In the rows, zero is written as 128.
Each row is followed by its class.
[191 128 106  95 129  90 135  89 106 144 126 106 101 160 110 122 120 131
 122 105 162 117 122 116 114 192 147 135  87  89 160 137 122 162  95 140
 127 110  88  86 133 176 135 153 161 114 107 115 113 128 152 161  79] | X
[192 168 106 154  79 103 143 139  84  94 133  94  93 125 139 124 128 170
 180  80 142 121  97 125 123 202 128  96 176 129  92 205  87  69 108 135
 124 130 175 145 120 146 138 114  94  80 131 151 108 114 107 130  73] | Y
[150 187 155 152 148 151 115  94 141 131 168 165 141 147 131 200 165 192
  78 156 138 103 129 107 106 111  52  79 144 124 113 129 147 105 196 131
 150 131 198 132 126 151 132 127  98 139 153 106 169 114 130 134 129] | A
[178 170 158 121 129 106 128  97 122 129 175 147  98 169 103 126 134 149
 111 112 143 139  98 173 122 132  59 117 126  35  94 105 152 135 119 121
 118 134 156 133 117 159 139 182 126 124 159  92 115  99 186  87 155] | L
[ 97 151 168 131  94 123 131 100 149 152 148 149 139 159 107 122 140 138
  97 199 139 144 144  89  95 128 137 112  75 140 182 168 152 180 169 152
 154 108 123 137 133 163 104 143 113 131  87 150 181 122 124 133 131] | Q
[ 61 143 142 112 146 117 174 150 157 147  88 152 125  99 112 156 122 114
 198 156 132 101 159 140 151 134 150 100  93 106  94 130 116 187  82 117
 150 130 138 109  99  85 121 102 159 137 204  69 148 130 121 106 141] | P
[126 128 144 122 158 124 179 145 116 133 113 107 137 144 155 126  91 120
 175 127 128 114 149 104 138 154 191 129  97 105  72 139 114 194  85 123
 132 108  95  98 102 147 125 132 147 155 140 100 121 123 131 131 101] | Y
[ 32  93 111  73 133 119 160 117 135 173  84 160 174  87 138 135 127  77
 161 156 147 122 161 145 151 120 157 111  44 144 168  84 140 167  94 137
 116 120 111 115 114 112 123 140 155 118 148 107 180 151 128 115 146] | K
[132 114 139 134 118 149 156 155  83 162 111 119 164  92 161 126 132 126
 189  60 141 135 108 119 123 131 151 146 169 140 110  64 133 142  93  76
 114  87 150 121 102 146 117 111 129 192 149  80 136 100 171 153 123] | Y
[147 171 136 147  62 116 141 156 125 121 105 122 112 155 103 140 133 155
 151 127 127 122 126  98 147 162 110 101 163  98  39 182 113 148 120 133
 126 141 188 112  89 143 152 113  99  96 136 124 116 112 148 131 121] | Y
[142 125 151  85 129  79 120  89 142 143 174 120  91 132 102 151 126  98
 126 123 147 137 143 176 125 166 139 113  80 121 201 115 101 109  98  99
 128 115  91 119 117 141 113 143 153 104 138  92 105 164 136  98 103] | X
[126 150 143 130 108 129 120  99 165 127 170 126 122 137 122 185 133 174
  88 163 134 116 153 116 129 152  87  79 120 164 144 160 108 104 173 134
 153 130 153 146 134 126 113 127 102 121 133 136 165 113 116 118 106] | Q
[144 116 102  99 124 104 167  94 103 162 111 115 123 151 122  89 128 112
 166 122 152 125 115 128 104 182 183 148  75  89 137 120 141 205  97 137
 140  98  71  90 118 175 134 141 175 117  99  95 115 130 171 154 112] | L
[116  61 111 118 125 185 124 155 115 151  99 104 169 163 164  97 110 116
  98 140 141 141 159  34 129  80 140 192 151 154 152  74 148 249 142  91
 133  88  67  90  99 171 122 100 112 170  95 120 158 119 178 181 145] | Z
[ 73  95 133 113 150 145 155 152 163 146 103 112 144 139 128 188 106 136
 110 175 116 107 180  81 171 122 139 120 103 118  66  88 116 228  97  99
 140 138 114  76  80 127 123 117 141 143 162  84 153 134 124 102 145] | X
[154 119 109 135 111 138 170 112 121 101 156  96 119 144 155 148 138 202
 104  93 143 122 111 117 147 212  64  64 166 165  48 131  95 158 172 141
 123 167 156 124 128 129 100 171  79 152 133 149 166  54 135 119 140] | P
[129 174 147 144  66 115 119 154 128  87 115 129  78 166  93 120 133 143
 115 161 116 137 142 116 120 167 115 113 131 100 122 221 107 152 132 144
 121 136 145 139 103 144 151 125 100  63  97 171 119 122 116 124 110] | K
[164 165  89 131 115 128 162 113  81 126  71 147 132 130 135 119 165 143
 161 116 147 108  81 102 123 169 111 104 114  75  94 161 171 130 104 162
 106 121 205 126 127 163 175 145 119 102 155 142 149 115 148 164 118] | K
[143 133 125 136 121 143 148  98 136 132 142 134 140 143 139 151 136 185
  94 140 150  97 129  94 124 149  92  75 138 157 105 145 120 145 180 145
 144 144 150 125 123 144 105 121 102 126 141 132 173 110 133 144 127] | Z
[ 80 133 180 127 121 146 156 113 138 191 125 159 186 139 136 137 130 133
 118 173 139 141 126 111 122  78 116  95  90 122  94  65 163 209 169 124
 137 115 150 109 124 160  95 145 119 183 135  94 182  97 169 124 166] | Y
[116  95 122  82  91  63 152 119 115 143 144  88  99 166 117  47 114 133
 114 115 133 153  96 172 145 202 112 114 104  89  87  76 112 209  92 118
 121 135  78 135 123 139  94 197 131 116 129 115 137  75 187  86 165] | Q
[ 82 110 121  64 176 128 132 101 179 196 145 160 166  89 111 207 122 108
 144 152 147 118 161 170 161  86 117 117  86 141 121   4 135 176 109  79
 145 118 123  98 111  93 116 100 176 145 176   7 124 152 163 106 128] | P
[ 91 171 167 134 113 124 148 109 161 180 128 178 144  97 104 169 151 110
 141 164 131 127 125 128 102  91 140  87  75 130 161 131 144 123 151 146
 140 116 185 139 148 133 111 109 132 147 168 104 187 118 149 141 130] | F
[121  81  52 114 118 151 148 104 132 114  96 108 135 133 156 155 144 154
 104 133 151 104 156  97 171 171 115 116 111 145 117 153 130 150 120 155
 116 156 136  93 117 122 150 135 118  74 140 151 158 131 132 124 134] | L
[134 176 181 133 147 122 125 138 130 101 162 123  99 167 110 153  96 123
 143 173 133 125 165 110 117 124 131 129 116 115 155 182 128 145  98 113
 137 106 111 128  99 143 130 141 124 144 148 124 118 156 103 108 102] | P
[124 142 105 117 157 131 121  96 117 157  85 156 162 124 136 152 162 102
 146 178 164  99 146  89 108 116 165 132  63 119 198 155 172 118 122 154
 134 100 152 117 128 147 168 106 153  97 143 120 162 189 121 169  91] | A
[ 90 144 152 135  92 126 134 104 159 167 109 153 133 121 113 169 147 129
 113 187 140 136 142 102 118 112 120  81  81 141 165 145 138 143 149 148
 148 116 154 121 126 141 111 122 130 141 139 127 197 121 128 128 133] | X
[ 86 120 158 130 111 130 184 108 133 162 150 146 162  91 145 157 124 147
 154 116 142 127 139 161 142 146 111  61  97 166 102  75 112 147 142 137
 107 138 147 123 118 110  80 152 114 164 168 101 193  89 166  97 154] | L
[ 71  97 178 107 116 117 151 110 154 153 179 117 162 146 136 127 116 120
 101 170 140 153 162 110 116 134 151 105  82 182 195 114 101 184 146 126
 128 114  76 140 120 150  79 173 110 156  87 136 188 132 116 101 139] | Q
[ 81 144 142 131 111 141 111 154 170  96 121 134  70 173 109 177 127 161
  62 180 109  83 176 104 155 117  86  97 128  93  70 161 108 179 142 128
 156 174 136 105 107  79 138  99 124  92 191 132 141 108 121  98 141] | A
[102  91 126  82 114  90 128  85 136 146 117 100  96 164 117 106 116 117
  93 143 152 132 157 115 146 184 154 132  71 113 179 129 119 205  98 133
 150 136  46 100 114 155 112 160 170 101 102 134 140 128 135 129 123] | X
[186 173 127 132 165 145  97  88 125 105 175 132 135 140 142 175 128 132
 112 151 147 140 128 110 139 121  78 118 133 136 166 146 164  60 147 116
 118 121 171 139 134 164 165 149  90 101 147 144 102 171 103 129 102] | P
[144 142 119 151  78 140 134 136 136 104 107 117  95 143 106 160 125 147
 133 151 136 107 166  89 137 157 161 130 128 131 109 221 106 144 130 144
 130 138 141  95  99 130 150  89 112  67  92 142 115 143  97 139  79] | L
[ 75 139 146 109  98 129 142 166 141 152 122 143 155 108 120 162 105 101
 156 151 128 137 158 145 152 116 138 109 127 141  90  92 106 163 107 101
 120 113 137 124  84 109 140 108 108 115 132  76 128 138 131  97 129] | K
[144 115 101  90 116 127 137  87 137 148 118 113  96 168 107 124 130 117
  89 162 155 109 138  84 117 165 181 157  70  91 158 150 137 212 120 116
 167 108  82  90 128 167 146 113 171 100 103  99 118 144 136 173  88] | F
[ 94 142 136  82 156 107 125  88 149 173 100 159 135 128  90 131 127  85
 166 194 157 113 155 135 113 126 174 158  35  93 205 118 164 199 108 108
 170  82  90  98 124 136 136 103 207 127 126  63 115 182 143 146  94] | P
[139  93 115 123 112 151 116 149 130 121 111 118 125 142 145 118 137 152
 106 104 136 119 130  87 145 109  82 154 171 118 120 101 133 156 137  88
 134 124 134 132 102 129 120 101 111 150 143 113 157 108 171 142 137] | Z
[108 143 144 128 143 154 147  88 155 163 134 155 168 125 131 183 133 139
 122 184 147 116 150  89 120 119 123  88  92 170 149 137 149 157 170 135
 148 110 149 113 136 145 124 122 114 172 131 102 168 130 124 136 130] | P
[135 130  95 122 109 133 106 111 136 106 105 130 108 148 121 129 151 139
 105 152 144 127 121 104 137 151 114 125 100 105 139 180 145  98 124 150
 125 146 170 139 125 127 162 146 123  80 145 166 157 118 115 145 111] | F
[200 146 118 117 109 109 130  87  96 134 112 103  87 203  97  78 144 142
  82 134 156 136 101  75  89 169 122 149 102  41 134 169 166 191 120 144
 135 103 107  97 124 230 160 189 135 112  77 151 115 108 161 170 105] | X
[112 158 109 125  62 106 147 178 130 122  78 139  92 112  89 148 135 132
 161 135 132 108 147 124 142 176 130 105 131 121  89 196  96 139 103 132
 134 137 169 130  86 112 142  79 116  78 141 124 131 135 126 127 112] | K
[ 79 106 103  92 140 107 145 104 139 151 107 152 150  92 123 129 131  78
 173 157 152 130 162 122 135 137 178 117  57 174 194 151 146 124  86 135
 121 113 105 129 123 118 125 133 149 106 152 122 148 188 120 124 118] | P
[100 138 128 108 132 142 155 164 137 175 122 165 185  59 126 199 104  98
 190 132 127 131 150 157 147 114 156 111 132 156  84  59 103 141  99  79
 115  94 174 117 100 116 143  85 122 133 162  23 106 157 161 111 106] | K
[129 125 123  85 118 116 119  99 147 150 133 123  98 190  88 103 125 110
  73 198 136 127 138  99 115 134 149 170  62  82 171 128 145 219 129 110
 167 106  68 106 122 176 137 129 161 101  85 111 114 146 157 154 120] | F
[138 120 145  87 154 109 114  91 137 148 180 112 130 200 113 112 111 113
  80 188 145 144 155  79 105 138 156 181  70  87 189 118 155 236 121 100
 159  89  47 112 114 212 133 152 149 112  72 103 111 169 137 128 119] | Q
[ 94 116 156  75 113  56 141  96 123 148 160 124 105 149 119  67 128 110
 128 106 131 148 123 214 149 181 117 101  92  89 145  60  92 179  75 124
 110 145  59 137 112 112  95 184 164 112 150 109 156 113 169  77 182] | A
[ 72  92 129 104 125 153  85 158 164 141 161 126 124 110 130 203 121 128
 100 114 119 113 184 149 175  89  90 135 164 181 140  42  96 122 120  59
 131 127 128 133  98  54 121  69 130 138 185  73 145 131 154  94 134] | A
[166 138 127  75 148 108 147  90 113 141 139 138 111 155 121 133 124 123
 134 112 150 126 115 168 123 178 142 125  86  87 142 104 125 172 112 118
 123 108 105 111 130 159 139 149 153 110 120  86  95 124 167 140  94] | K
[117 123 129 129  83 109 172 162 120 128  92  97 126 128 122 119 122 144
 172 111 131 133 137 105 159 169 138 105 143 131  53 147  89 171 106 132
 113 137 136 118  85 131 132 123 104 106 121 123 136 103 144 128 132] | Y
[ 78 149 174 119 139 116 153  99 148 172 154 163 154  96 134 170 147 128
 152 151 136 118 134 169 119 136 133  59  83 152 149  92 114 109 144 137
 137 135 152 142 132  97  98 118 139 140 171  86 193 131 120 108 139] | A
[187 135 141 141 104 129  84 137  96 104 166 113  92 147 133 118 127 134
 119  82 128 143 121 112  96 147 126 172 164 130 218 158 120  86 120  87
 121 104 119 147 124 168 124 128 114 140 110 169 114 120 121 175  83] | X
[127 109 121 134  74 125 118 163  92 110 106 126 116 132 146  66 145 139
 151  79 135 133 110 113 140 150 104 152 162 120 147 123 110 152 105 118
 118 128 119 143 106 115  99 118 124 134 142 156 173  85 161 155 155] | Z
[156 122 118  87 120 102 121 103 153 119 158 109  80 166 107 131 120 153
  90 113 145 126 137 167 160 171  81 111 131 101 107 122 101 146 124 121
 140 152 103 123 114 120 114 140 141  89 151 107 125 120 158 100 137] | Z
[ 41 148 166 106 143 142 119 150 187 129 142 164 110 144 115 220 107 119
  97 181 113  88 197 145 155  98 128 104 104 126 126 123 120 167 111  85
 154 128 121 120  88  90 130  95 153 115 181  78 120 157 104  71 118] | K
[ 90 174 128 136  81  80 170 157 150 132  75 149  75 113  89 123 146 128
 167 157 130  76 110 132 130 131 109  86  96  55  59 184 122 130  89 161
 150 147 188 134 129  79 134 110 138 105 199 108 167  95 117 107 141] | Q
[168 157 131 132 104 127 109 132 140 107 163 107 118 150 114 167 114 143
 119 143 135 118 153  79 131 165 146 139 134 140 159 184  80 102 120 114
 127 128 131 128 105 158 158 113 101  80  84 128 106 152  91 153  63] | F
[176 135 158 143 119 174  96 142  90 108 167 105 130 169 151 142 124 166
  93  97 132 146 117  92 126  94  76 169 213 129 131  94 145 128 138  70
 121 105 166 131  96 172 135 133  78 172 125 140 114  90 169 144 125] | Y
[171 184 171 155 120 106 143  92 104 108 159 137 105 133 124 130 137 170
 158 127 146 127 108 131 104 186 101  72 125 143 145 194 114  93 150 149
 127 128 158 159 138 148 103 156 107 145 142 155 162 104 114 142 111] | P
[131 155 129 131  96 110 112 163 134 131 151 149 100  93 126 146 153 139
 152  78 112 117  93 189 149 143  66 115 178 119 108  90 108  52  98  96
 119 137 215 171 132  78 119 114 108 123 188  96 127  71 172 104 137] | Q
[130 135 114 111 160 139 173 110 111 181  95 161 182  83 150 149 143  82
 203 132 154 135 110 132 122  96 151 116  75 118 118  79 178 115 109 130
 110  91 176 120 134 150 155 122 138 140 181  81 137 148 163 148 130] | Y
[ 83 154 142 122 131  97 166 169 139 134 112 151 112 108 109 138 127 131
 182 112 116 107 119 170 152 145 103  75 112  75  24  86 104 144  75 139
 118 153 164 122  99  58 126 127 153 133 225  73 163  99 149  82 162] | A
[ 66  95 173 112  86  96 137 110 151 116 162 102 114 159 139 127 110 138
 103 137 136 134 171 142 150 174 146  79 100 195 191 168  61 159 155 139
 127 155  73 139 110 114  69 148 119 115 106 190 174 117  95  97 133] | Y
[116 106 130 125  93 127 148 160  92 149 103 130 140 112 134  73 139 116
 178  64 130 144  88 114 129 133 137 156 143 110 123  70 129 167  94  99
 109 114 145 134 114 131 108 127 121 170 149 119 159  77 188 159 139] | F
[164  96 109 122 137 164 127 140 103 121 123 101 125 139 150 136 120 154
 115  88 135 117 127  83 121 139 114 164 166 140 138  96 127 155 136  75
 120 102 127 121 105 160 140  91 110 158  96 127 123 114 143 161  87] | K
[115 160 183 138 109 134 105  85 155 111 136 134 100 181 106 160 131 175
  63 208 128 113 160  67 111 124 121 110  98 142 209 226 126 140 195 144
 171 127 128 122 122 170 118 109 112 116  91 185 153 122  96 144 115] | Y
[203 129 110 106 122  90 145  97  97 119 167  98  88 159 122 101 118 150
 118  86 146 123 106 156 124 201 120 128 107  75 123 139 111 136 100 134
 110 135 100 121 127 166 126 175 138 105 118 130 107 113 164 124 108] | L
[139  91  86 122 113 168 126 165 129 143 122 121 138 100 152 168 125 140
 137  77 141 108 139 103 151 128 122 141 178 166  99  83 123 139 127  80
 133 118 154 109 112  98 117  59 121 145 175  71 138 119 167 155 108] | Z
[155 144 164 140 130 132 144  86 127 139 189 141 140 146 144 169 118 138
 124 130 153 125 148 133  89 143 149  90 101 165 191 174 125  95 153 143
 120 110 114 139 130 168 104 158 116 147 101 133 155 151 105 123  83] | L
[118 132 149 129 134 135 103 136 114 142 123 152 140 117 123 108 131  93
 180 128 130 136 135  86 102 102 155 185 127 145 216 127 150 134 115  85
 144  80 115 130 118 145 125  88 140 172 117 116 127 146 144 177 114] | P
[154 123 109  91 140 113 164  97 122 156 130 121 127 152 116 120 124 124
 144 103 148 125  99 142 139 167 128 127 101  73  60  63 126 199 102 118
 124 117 132 100 129 153 145 161 149 133 152  66 119  90 198 128 126] | F
[106 187 155 142  82 122 103 149 158 158 111 173 136 114  71 175 140 103
 136 202 139 140 160 103 114  91 140 125 110 118 149 171 147 115 107 120
 143 100 180 123  94 139 160 104 127  87 133  84 128 180 130 135 109] | X
[108 134  99 122  66  97 161 161 113 100 111 103  83 115 122 117 122 145
 159 102 131 106 128 157 147 207 154  86 140 157  93 181  61 134  95 136
 115 145 130 137 108  89 125 113 113  61 128 143 123 110 103 120  90] | K
[156 131  70 124 106 127 161 111 111 122  91 123 130 128 145 111 168 141
 133 106 145 119  84  96 150 147  91 116 124  80  90 137 138 123 103 161
 104 152 196 138 135 156 163 167 103 101 159 166 174  93 144 143 143] | F
[146 217 175 152  99 123 116 149 146 131 134 187 135  95  88 189 145 124
 179 151 126 139 128 133 111  82 112 108 147 108  93 159 132  53 117 107
 125 102 225 135 104 125 166  95  99 114 181  64  95 142 169 118 116] | Y
[ 82 133 151  81  92  66 147 116 134 131 143 126  80 160 106  73 115 132
 104 105 129 151 113 192 166 188  78  88 103  72  93  84 108 203  97 128
 119 157  93 144 110 123 104 190 139 101 153 127 145  70 185  65 187] | K
[118 103 128 124 155 167 158 149 129 137 127  94 146 152 145 170 108 150
 105 154 131 114 159  77 143 134 133 121 122 110  59  95 122 224 113 100
 136 123 119  75  97 150 134 146 120 154 152  84 134 112 131 129 123] | X
[ 92 100 143 120 134 140 177 114 137 176 141 136 173  99 149 169 114 109
 165 139 155 126 153 128 109 127 189 102  74 186 184 113 120 148 140 132
 128 104 102 114 125 131  94 115 137 156 119  94 173 157 111 125 103] | L
[129  94  97 118 159 152 143  92 119 150 117 127 185 138 160 148 137 123
 122 144 147 120 144  75 132 100 130 139 100 117 140 119 175 153 131 137
 113 118 129 107 117 178 157 155 120 132 133 127 164 155 135 146 144] | L
[176 110  87  97 138 130 127 101 121 128 116 111 105 190 118 122 123 166
  86 145 152 101 134  85 127 178 132 144 101  92 113 141 136 227 144 124
 156 118  84  74 127 175 126 114 150  93 113  96 110 125 164 158 102] | Z
[147 149 170 156  87 132  83 142 106  90 165 124  87 158 129 112 137 134
 113 109 124 135 128 123 106 111 107 168 163 122 222 180 135  73 120 106
 123 116 128 170 112 138 123 135 108 134 110 180 131 123 132 133 112] | L
[124 168 140 142 114 160 101  85 160 118 124 156 106 172  92 187 150 177
  44 237 131  96 157  53 114 108  96 104  97 144 153 218 164 162 202 155
 179 128 163 108 130 146 135 109 115 128 108 162 157 124 105 160 118] | P
[154 146 118 135  75  84 173 167  98 118 143  92 122 105 143 109 123 161
 203  48 138 138  92 178 165 216  94  63 176 134  15 112  56  95  83 128
  85 161 177 133 104 100 114 151  83 105 175 109 126  75 160  95 139] | Y
[172 114 101  82 169 128 175  93 123 161 146 104 139 119 137 159 120 142
 140  69 150 112 104 135 156 160 112 132 130  99  55  24 116 155  97  97
 121 129 139  95 126 155 142 147 130 145 145  44 110  92 182 125 114] | F
[109 145 169  99 110  90 102  91 155 155 134 150 112 162  74 117 138 130
  81 162 128 153 128 158 144 114  65 115 109  53 141  82 147 192 117 114
 127 128 140 108 106 145 135 165 144 114 155  95 142 102 196 103 188] | X
[156 148 125 112  70  63 132  88 106 129 111 121  73 166  94  73 141 132
 129 112 150 141  88 150 126 186 110 104 115  58 119 163 127 165  96 158
 129 138 136 121 128 154 133 181 145  97 139 142 139  89 165 133 139] | X
[164  98  99 134 146 174  95 139 145 140 151 105 135 107 151 226 132 144
  91 101 135  89 158  75 140 110 116 159 180 173 125  90 113 107 151  57
 138 106 161 107 125 137 144  58 109 142 132  73 101 135 126 153  76] | Q
[119 145 140 103 157 121 143 106 151 166 138 168 171 108 119 156 155  83
 162 135 149 148 114 145 126  95 123 111  86 102 171 102 154  77 102 131
 108 112 188 159 131 141 156 157 129 118 178  92 163 169 153 116 137] | F
[122 177 160 113 116  93 110  94 158 149 132 167  83 152  68 136 141 123
 118 167 137 110 123 184 121 120 102 119  82  47 161 145 157 128 116 136
 149 125 152 123 126 111 144 122 175  81 150  80 114 142 165 106 128] | L
[ 78  86 133  99 103 131 150 159 148 154 135 115 158 107 129 181  96 116
 154 131 137 132 188 130 167 140 167 116 117 200  82  85  76 158 110  90
 112 129  97 105  83 111 107 105 106 112 113  79 118 140 127  89 115] | Y
[ 79 105 150 112  83 104 128 160 133 141 111 114 145 135  99 130 118 106
 141 156 133 148 166 100 144 142 161 132 102 151 139 126  97 179  95 113
 117 121  90 106  75 141 115 153 124 110  90 115 138 152 122 123 122] | X
[104 185 164 146  82 145 140 115 151 148  97 173 139 143 102 163 156 178
 100 187 129 121 118  96 123  85  61  79 116  97  83 134 170 160 188 143
 151 131 211 116 119 142 128 117 101 142 160 129 174  79 175 133 155] | Y
[100  86 126 114 146 143 172 112 134 129 175 103 169 114 170 163 118 158
 123 119 147 130 149 110 144 166  95  74 130 211 115  71  85 161 156 107
 115 137 108 121 111 136  86 168  89 169 129 116 172 105 122 105 140] | P
[ 81 153 132 133  72 119 127 165 120 119  80 143 110 140 107 112 128 120
 130 169 132 123 153  95 131 139 134 128 120 116 116 174 123 190 119 134
 143 123 127 117  82 138 137 104 120  84 101 146 136 130 119 133 123] | K
[167 140 121 146 141 192  88 132 129 127 134 139 123 117 130 218 142 147
 126 118 144  94 154  74 129  99 105 166 180 160 148 124 149 103 143  62
 143  98 178 114 126 125 159  54 116 156 158  79 103 140 134 171  84] | P
